(12): [-15,   3,  22,  14]
(7): [-16,  -1, -18, -22]
(52): [-52, -15,  46, -10]
(180): [ 0, -9, 17, -1]
(17): [-10, -13,  21,  23]
(102): [ 36,  20, -31, -20]
shift +1: [-18]
[-17]
find: [-54, -16,  45, -10]
(52)
find: [-16,   2,  22,  15]
(12)
find: [ 35,  23, -32, -21]
(102)
find: [-17,  -1, -19, -22]
(7)

(77): [11, 26,  4, 11, 14,  8,  1, 29,  8, 13,  9,  9, -7, 37,  2, 13, 14, 13,
 18, -4, 18,  4,  2,  3,  8, 16, -5]
(167): [ 34, -32,  32, -23, -47, -46,  -7,   7, -15, -23,  40, -32, -36, -30,  14,
   9, -17,  36, -29, -15, -15,  24, -45, -17,  10, -51,  32]
(36): [ 25,  15,  -3,   0, -11,   6,   3,  32,  26, -10,  32,   8, -41,  35,  21,
  19, -11,  37,   9, -21, -11, -21, -33,  -9,  36, -10,  32]
(99): [-18,  10, -29,   9,  15,  34,  18, -11,  26,  -1, -12,  21,  16,   5,  12,
   0,  -5, -14,  12,   7,  -8, -27,  16,  10,  12,  12,  14]
(52): [ 12,  31, -10,   7,   5,   7,   5,  41,  16,   4,  16,   5, -26,  12,   3,
   1, -12,  -6,   2, -19, -10, -26, -13, -11,   4,  -9,   4]
(180): [ 11,  26,   4,  11,  14,   8,   1,  29,   8,  13,   9,   9,  -7, -19,  -1,
   0,  13, -12,  -3,  15,  17,  30,  21,   8, -17,   0,  -7]
(12): [ 17, -19,  21,  -1, -14,  -5,  19, -10,   7,  -5,  23,  -4,  15, -32,  25,
   9,  -4,  16, -11,  16,  -5,  22,   2,   9,  14, -20,  38]
(17): [ -6,  27, -31,  12,  20,  41,  -1,  13,  35,   0,  -5,  34, -18,  47,   3,
   2,  -8,   5,  24,  -9, -15, -54,  -4,   2,  27,  28,   5]
(102): [ 34, -32,  32, -23, -47, -46,  -7,   7,  16, -23,  40,   5, -36, -30,  14,
   9, -17,  36, -29, -15, -15,  24, -45, -17,  10,   3,  32]
shift -1: [-32,  32]
[-33,  31]
find: [ 25,  15,  -4,   0, -11,   6,   2,  31,  26, -10,  31,   7, -41,  35,  22,
  19, -10,  37,   9, -21, -11, -21, -34, -10,  36, -10,  31]
(36)
shift -1: [ 32, -23]
[ 31, -24]
shift -1: [4]
[3]
find: [ -6,  29, -30,  13,  20,  40,   0,  12,  35,  -1,  -6,  34, -17,  47,   4,
   3,  -7,   8,  24, -11, -16, -53,  -3,   2,  27,  30,   4]
(17)

(102): [-43,  15,  24, -36,  18,   3, -22, -18, -35]
(7): [-25, -13,  23,  51,  19,  32,  26, -36, -40]
(180): [ 20,  47,  27, -62,  62,  11,  58,  -4, -14]
(52): [-50, -43, -47,   0,   0,  -6, -50,  50,   2]
shift -1: [-50]
[-51]
find: [ 23,  50,  26, -62,  61,  11,  57,  -5, -13]
(180)
shift -1: [20, 47]
[19, 46]

(36): [ -2,  28,  -1,  -8, -10, -25]
(34): [ 14,  28,  -1,  -8, -10, -25]
(167): [ -2,  28,  -1, -25, -33, -25]
(99): [ -2,  28,  -1, -25, -10, -25]
(7): [ 15, -27, -12, -24, -19,  -3]
shift +1: [-1, -8]
[ 0, -7]
shift -1: [ -1,  -8, -10]
[ -2,  -9, -11]
shift -1: [-10]
[-11]
shift -1: [ -1, -25, -33]
[ -2, -26, -34]
find: [  0,  30,  -2, -26, -11, -25]
(99)

